Below is a small trained network, with its code and all its weights. Each question gives an input and a target symbol and asks what happens when units are switched off, that is, made to give their printed mean instead of their output.

import numpy as np


def w(rows, s, z=0):
    codes = np.array(rows[::2]) - 128.0
    scale = np.full(codes.shape[1], s)
    scale[-1] = z or s
    return codes * scale


def norm(h):
    return h / np.sqrt((h * h).mean(-1, keepdims=True) + 1e-5)


def f(y):
    return y / 2 * (1 + np.tanh(0.7978845608 * (y + 0.044715 * y**3)))


def softmax(a):
    e = np.exp(a - a.max(-1, keepdims=True))
    return e / e.sum(-1, keepdims=True)


def log_softmax(a):
    a = a - a.max(-1, keepdims=True)
    return a - np.log(np.exp(a).sum(-1, keepdims=True))


def net(x, mask):
    ids = ['αβγδεζηθμξπτφψω'.index(c) for c in x.split()]
    T = len(ids)
    res = E[ids] + P[:T]
    q, k, v = (norm(res) @ M[0].T for M in (Q, K, V))
    z = softmax(np.where(np.tri(T) > 0, q @ k.T / 4**0.5, -1e9)) @ v
    res = res + np.where(mask[0], z, O[0][:, -1]) @ O[0][:, :-1]
    y = f(norm(res) @ A[0][:, :-1].T + A[0][:, -1])
    res = res + np.where(mask[1:9], y, B[0][:, -1]) @ B[0][:, :-1]
    return log_softmax(norm(res)[-1] @ U[:, :-1].T + U[:, -1])


Q, K, V, O, A, B = {}, {}, {}, {}, {}, {}
E = w([
[117,109,173,143,105,15,111,152,150,66,110,83],'α',
[184,149,107,162,180,119,228,175,116,78,128,147],'β',
[46,125,117,124,121,137,124,73,169,69,70,157],'γ',
[126,162,95,111,126,170,171,155,51,60,119,115],'δ',
[59,92,111,105,130,141,61,228,59,173,84,93],'ε',
[115,50,104,119,220,121,63,100,113,82,168,102],'ζ',
[96,139,104,73,93,55,146,123,196,129,76,130],'η',
[94,105,159,151,118,39,123,103,28,207,99,67],'θ',
[153,93,116,175,141,160,114,200,117,94,147,82],'μ',
[73,92,185,127,130,68,24,207,209,70,83,153],'ξ',
[86,64,52,52,140,160,104,118,204,80,134,146],'π',
[163,92,115,79,107,114,221,172,121,115,175,106],'τ',
[87,192,112,171,126,114,130,166,109,170,47,133],'φ',
[83,153,77,130,186,164,254,88,118,146,184,173],'ψ',
[16,53,130,71,138,145,105,126,43,150,116,165],'ω',
],0.009)
P = w([
[100,107,96,163,111,109,153,134,123,112,139,86],'0',
[190,174,159,122,145,151,105,119,147,161,151,159],'1',
[115,180,70,94,163,79,30,216,146,163,109,157],'2',
[76,31,167,170,249,105,189,183,117,104,88,82],'3',
[182,130,92,191,46,165,110,153,171,148,155,162],'4',
[113,176,61,134,153,64,21,196,100,166,126,176],'5',
[125,59,188,183,199,175,202,173,83,91,30,71],'6',
],0.015)
Q[0] = w([
[59,124,37,207,44,133,129,166,104,137,128,201],'h1',
[81,36,192,220,28,116,225,101,211,23,128,106],'h1',
[154,181,149,54,253,136,66,73,80,162,129,146],'h1',
[135,118,236,153,182,85,164,115,116,112,119,106],'h1',
],0.0067)
K[0] = w([
[168,166,197,149,143,137,81,76,65,153,150,217],'h1',
[125,88,254,91,172,219,193,77,192,134,30,59],'h1',
[17,112,7,192,97,24,116,160,102,90,170,196],'h1',
[117,123,162,164,117,117,240,180,189,104,90,103],'h1',
],0.0069)
V[0] = w([
[240,78,173,108,156,141,91,203,30,117,203,52],'h1',
[134,191,209,209,237,64,126,128,69,152,6,117],'h1',
[239,105,150,136,105,12,178,155,218,84,157,78],'h1',
[132,178,80,139,83,162,253,159,58,202,132,132],'h1',
],0.0059)
O[0] = w([
[214,106,156,125,210,51,133,151,115,199,70,164,189],'h1',
[51,206,170,107,254,170,149,85,160,152,174,115,255],'h1',
[104,94,28,220,215,96,65,117,68,178,120,172,132],'h1',
[70,121,98,207,81,145,198,179,225,177,116,159,117],'h1',
],0.0088,0.0048)
A[0] = w([
[2,42,62,199,154,82,184,164,47,25,133,4,253],'n1',
[80,165,105,87,111,82,134,111,112,153,96,53,58],'n2',
[136,123,152,151,198,105,214,165,165,169,55,129,83],'n3',
[162,157,154,79,178,104,103,123,74,108,86,83,37],'n4',
[89,129,148,154,231,115,148,145,125,164,95,129,60],'n5',
[147,153,116,95,134,149,114,91,100,116,148,75,44],'n6',
[142,109,102,182,172,95,114,177,154,147,99,146,57],'n7',
[98,203,110,154,124,147,122,149,118,32,124,53,59],'n8',
],0.011,0.0044)
B[0] = w([
[68,131,119,148,220,116,249,175,162,56,28,104,246],'n1',
[148,51,94,169,110,116,135,95,141,158,129,139,142],'n2',
[77,91,130,108,144,115,89,133,99,77,151,148,223],'n3',
[114,119,143,177,110,140,184,136,145,116,148,146,182],'n4',
[136,124,111,103,99,167,118,142,112,117,106,64,233],'n5',
[129,91,99,150,102,155,140,129,116,119,169,106,132],'n6',
[136,138,149,106,102,122,180,73,144,147,129,104,184],'n7',
[158,119,171,148,147,132,136,80,83,137,82,146,152],'n8',
],0.016,0.014)
U = w([
[71,126,82,197,137,113,200,165,139,83,80,96,187],'α',
[80,134,140,15,180,196,122,134,99,100,135,72,49],'β',
[130,95,203,137,71,209,135,60,54,56,95,103,6],'γ',
[235,128,210,172,161,140,183,169,81,166,111,218,93],'δ',
[121,116,92,221,47,193,106,254,187,177,114,136,133],'ε',
[146,118,93,223,134,169,127,144,77,92,244,130,170],'ζ',
[130,57,55,221,108,83,113,100,153,195,94,194,143],'η',
[46,58,73,161,58,169,134,64,137,195,177,34,10],'θ',
[246,187,205,105,74,158,160,173,176,135,106,45,105],'μ',
[135,155,216,81,188,63,61,186,123,134,152,202,176],'ξ',
[175,109,50,138,25,142,83,174,85,60,101,119,184],'π',
[190,93,146,12,133,50,148,101,67,179,89,126,86],'τ',
[187,189,115,159,208,177,77,97,96,227,88,114,243],'φ',
[91,230,159,146,163,178,174,94,197,190,199,170,145],'ψ',
[49,42,189,112,48,105,167,116,139,134,160,194,23],'ω',
],0.0089,0.0026)

Each question gives the input, a string of symbols that net reads in full, and the target symbol t.
The units are the heads (4 rows each of Q, K, V and O) and the neurons (one row each of A and B). Each row of codes is followed by its name. A weight is (code - 128) times the scale printed after its matrix; where a second scale follows, it is the last column's (O, A, B and U).
mask holds one flag per unit, heads first, then neurons. A switched-off unit (its flag False) gives its mean, the last column of its rows in O or B, instead of its output. The means were averaged over made-up inputs and are rounded, as every weight is.
A unit's drop is (log p(t) with every unit on - log p(t) with that unit switched off) / (log p(t) with every unit on - log p(t) with every unit switched off).
The circuit of an input: a set's keep is (log p(t) with only the set's units on - log p(t) with every unit switched off) / (log p(t) with every unit on - log p(t) with every unit switched off). Starting from all 9 units, units are removed one at a time, each time the one whose removal leaves the highest keep (on an exact tie, the one counted first), for as long as the keep stays at least 0.8.
circuit, biggest first: the units of the circuit, biggest drop first
most important unit: the unit with the biggest drop
k most important neurons: the k neurons with the biggest drops, biggest first
input ψ ε μ φ φ, target ξ: circuit, biggest first	h1; n1; n5; n3
input τ α ω μ ω, target φ: circuit, biggest first	h1; n1
input μ γ ξ ε η, target γ: circuit, biggest first	h1; n8
input β τ μ π μ, target η: circuit, biggest first	h1; n1
input α β ψ, target ψ: circuit, biggest first	h1; n5; n1; n3
input β α θ ξ α, target φ: 2 most important neurons	n1; n3
input φ α β, target β: circuit, biggest first	n1
input π θ ε ζ ξ, target β: circuit, biggest first	h1; n1; n5; n4
input η δ ψ δ α, target ω: circuit, biggest first	h1; n1; n3
input ω φ μ τ γ ε φ, target β: circuit, biggest first	n3; n5
input τ π γ τ α ε, target ε: 3 most important neurons	n1; n3; n7
input τ γ μ ε π, target γ: 2 most important neurons	n8; n1
input τ φ ξ φ β, target ψ: circuit, biggest first	n1; h1
input α φ α β η, target ψ: most important neuron	n1
input ψ φ τ, target τ: circuit, biggest first	n1; h1; n7
input η φ η, target η: 3 most important neurons	n2; n1; n5
input θ δ π φ τ, target ω: 3 most important neurons	n1; n3; n5
input ξ β θ ω δ, target θ: 2 most important neurons	n1; n7
input ε β γ ξ α, target θ: 2 most important neurons	n1; n7
input π δ θ η δ, target ω: 3 most important neurons	n1; n5; n3
input ω θ μ ε α, target β: most important unit	h1
